Below is a small trained network, with its code and all its weights. Each question gives an input and a class and asks what happens when units are switched off, that is, made to give their printed mean instead of their output.

import numpy as np


def w(rows, s, z=0):
    codes = np.array(rows[::2]) - 128.0
    scale = np.full(codes.shape[1], s)
    scale[-1] = z or s
    return codes * scale


def norm(h):
    return h / np.sqrt((h * h).mean(-1, keepdims=True) + 1e-5)


def f(y):
    return y / 2 * (1 + np.tanh(0.7978845608 * (y + 0.044715 * y**3)))


def log_softmax(a):
    a = a - a.max(-1, keepdims=True)
    return a - np.log(np.exp(a).sum(-1, keepdims=True))


def net(x, mask):
    res = np.array(x, float).reshape(1, 5) / 4 @ E
    u = 0
    for l in range(3):
        y = f(norm(res) @ A[l][:, :-1].T + A[l][:, -1])
        res = res + np.where(mask[u : u + 12], y, B[l][:, -1]) @ B[l][:, :-1]
        u += 12
    return log_softmax(norm(res)[-1] @ U[:, :-1].T + U[:, -1])


A, B = {}, {}
E = w([
[150,68,253,149,232,178],'x0',
[44,58,201,153,45,66],'x1',
[135,142,146,130,168,5],'x2',
[123,211,164,192,111,133],'x3',
[57,92,23,252,197,107],'x4',
],0.0046)
A[0] = w([
[172,97,179,84,145,140,119],'0.n0',
[91,126,176,110,164,138,156],'0.n1',
[78,151,104,135,79,193,146],'0.n2',
[133,2,100,68,120,104,71],'0.n3',
[135,90,152,153,124,197,78],'0.n4',
[62,95,105,156,184,141,151],'0.n5',
[103,137,139,153,78,221,2],'0.n6',
[148,178,162,192,134,132,61],'0.n7',
[99,58,164,188,27,142,29],'0.n8',
[109,215,194,227,69,135,1],'0.n9',
[198,154,74,104,141,156,180],'0.n10',
[160,146,163,158,138,16,85],'0.n11',
],0.0094,0.0029)
B[0] = w([
[93,145,170,218,109,151,234],'0.n0',
[190,108,145,210,126,168,191],'0.n1',
[182,97,92,77,114,100,204],'0.n2',
[42,174,110,86,236,203,187],'0.n3',
[197,89,112,113,132,103,176],'0.n4',
[156,119,104,201,79,165,225],'0.n5',
[181,65,88,58,117,176,166],'0.n6',
[95,82,106,136,163,169,169],'0.n7',
[114,85,177,88,184,2,216],'0.n8',
[14,143,97,87,228,218,228],'0.n9',
[128,180,114,151,147,131,253],'0.n10',
[212,37,91,21,147,150,223],'0.n11',
],0.0093,0.0032)
A[1] = w([
[156,156,104,110,223,205,116],'1.n0',
[188,149,109,47,156,131,13],'1.n1',
[117,204,191,30,108,148,48],'1.n2',
[215,91,122,99,195,103,36],'1.n3',
[139,183,255,61,49,174,2],'1.n4',
[199,202,107,128,125,159,62],'1.n5',
[83,79,87,61,189,228,122],'1.n6',
[138,159,235,84,81,153,16],'1.n7',
[54,172,203,85,146,225,46],'1.n8',
[116,178,111,141,161,83,118],'1.n9',
[116,219,145,12,79,119,101],'1.n10',
[189,166,100,108,228,37,76],'1.n11',
],0.0059,0.0043)
B[1] = w([
[119,164,197,95,107,191,245],'1.n0',
[115,76,118,169,97,145,129],'1.n1',
[140,78,172,182,153,133,155],'1.n2',
[151,88,92,91,86,155,130],'1.n3',
[84,163,205,161,70,86,149],'1.n4',
[162,108,187,96,178,95,154],'1.n5',
[118,183,165,116,106,254,254],'1.n6',
[97,160,171,192,52,82,128],'1.n7',
[83,192,89,168,61,144,161],'1.n8',
[134,71,132,83,155,164,131],'1.n9',
[76,141,141,213,59,133,200],'1.n10',
[154,56,126,60,138,200,151],'1.n11',
],0.0069,0.0033)
A[2] = w([
[86,194,53,74,96,108,92],'2.n0',
[231,227,93,133,127,174,89],'2.n1',
[142,190,116,161,62,66,58],'2.n2',
[169,104,108,83,99,127,12],'2.n3',
[109,73,37,200,161,131,120],'2.n4',
[190,124,188,188,154,149,2],'2.n5',
[176,186,254,95,48,104,177],'2.n6',
[98,181,113,92,142,111,115],'2.n7',
[192,80,137,88,125,168,161],'2.n8',
[91,175,85,92,116,90,75],'2.n9',
[136,145,144,92,109,86,31],'2.n10',
[113,183,57,74,51,62,23],'2.n11',
],0.0098,0.0047)
B[2] = w([
[188,57,209,179,145,251,173],'2.n0',
[69,87,172,112,166,2,224],'2.n1',
[131,86,100,219,109,149,143],'2.n2',
[143,111,111,130,81,194,121],'2.n3',
[93,203,113,101,57,101,192],'2.n4',
[153,24,170,190,108,115,166],'2.n5',
[108,157,14,128,120,123,254],'2.n6',
[88,143,162,180,189,134,141],'2.n7',
[154,159,99,83,75,98,202],'2.n8',
[135,123,227,192,165,139,139],'2.n9',
[85,98,148,188,181,110,117],'2.n10',
[193,42,198,204,147,143,162],'2.n11',
],0.0096,0.0062)
U = w([
[40,199,141,101,207,214,143],'0',
[187,64,166,212,87,159,216],'1',
[65,200,25,189,21,86,101],'2',
[224,89,43,6,57,146,3],'3',
[64,129,166,64,185,50,46],'4',
],0.013,0.0022)

Each question gives the input, the list of numbers given to net, and the class t.
The units are the neurons (one row each of A and B). Each row of codes is followed by its name. A weight is (code - 128) times the scale printed after its matrix; where a second scale follows, it is the last column's (A, B and U).
mask holds one flag per neuron, layer by layer. A switched-off neuron (its flag False) gives its mean, the last column of its row in B, instead of its output. The means were averaged over made-up inputs and are rounded, as every weight is.
A unit's drop is (log p(t) with every unit on - log p(t) with that unit switched off) / (log p(t) with every unit on - log p(t) with every unit switched off).
The circuit of an input: a set's keep is (log p(t) with only the set's units on - log p(t) with every unit switched off) / (log p(t) with every unit on - log p(t) with every unit switched off). Starting from the 12 units with the biggest drops (on a tie, the unit counted first), units are removed one at a time, each time the one whose removal leaves the highest keep (on an exact tie, the one counted first), for as long as the keep stays at least 0.8.
units of the circuit, in order: the units of the circuit, biggest drop first
top k neurons: the k neurons with the biggest drops, biggest first
top k neurons in layer l: the k neurons of layer l with the biggest drops, biggest first
input [5,8,-6,-2,-4], class 4: units of the circuit, in order	(0.n8)
input [-4,-7,7,-7,3], class 0: top 4 neurons	(0.n10; 0.n2; 0.n3; 0.n4)
input [-6,0,0,-5,3], class 1: top 2 neurons	(2.n0; 0.n9)
input [-2,5,-5,0,-7], class 2: units of the circuit, in order	(0.n11; 2.n6)
input [-5,-7,-7,-4,-7], class 2: top 2 neurons in layer 1	(1.n10; 1.n2)
input [-7,-8,8,1,5], class 3: top 2 neurons	(1.n11; 0.n9)
input [-1,6,6,-4,-1], class 3: top 3 neurons	(0.n11; 0.n9; 2.n1)
input [7,-1,5,-4,8], class 2: units of the circuit, in order	(2.n4; 0.n5)
input [0,-6,2,-1,4], class 4: units of the circuit, in order	(2.n1; 0.n9)
input [5,-7,-6,2,3], class 4: units of the circuit, in order	(2.n1; 2.n0; 0.n9)
input [-3,-7,-2,-6,5], class 4: top 2 neurons	(2.n1; 0.n9)
input [-1,0,-8,-3,7], class 3: top 3 neurons in layer 0	(0.n2; 0.n6; 0.n0)
input [-8,6,1,5,4], class 1: top 2 neurons in layer 2	(2.n0; 2.n11)
input [2,4,4,-4,7], class 2: units of the circuit, in order	(2.n4)
input [6,-4,3,-3,-5], class 1: top 3 neurons	(0.n0; 2.n5; 0.n1)
input [4,-8,0,0,6], class 4: top 2 neurons	(2.n1; 2.n6)
input [-7,5,-6,7,-1], class 0: top 2 neurons	(0.n9; 1.n6)
input [-2,0,8,2,7], class 3: top 2 neurons in layer 0	(0.n11; 0.n0)
input [-3,-7,-3,7,-8], class 2: top 3 neurons	(2.n6; 0.n3; 1.n10)
input [-6,5,2,3,6], class 1: top 3 neurons in layer 2	(2.n11; 2.n0; 2.n6)
input [-1,1,6,6,-6], class 0: top 2 neurons in layer 1	(1.n6; 1.n8)
input [-5,-6,-2,5,-4], class 4: units of the circuit, in order	(2.n1)
input [-3,8,-8,3,-5], class 3: top 3 neurons	(0.n6; 0.n2; 2.n1)
input [5,-7,-3,-3,1], class 4: top 3 neurons	(2.n1; 2.n0; 0.n10)
input [-8,6,-1,-5,7], class 1: top 2 neurons	(2.n11; 2.n0)
input [0,-7,-6,-4,2], class 4: top 3 neurons	(2.n1; 0.n10; 0.n11)
input [0,0,3,-4,-1], class 0: units of the circuit, in order	(0.n3)
input [-7,3,-1,-6,2], class 1: top 2 neurons	(2.n0; 0.n9)
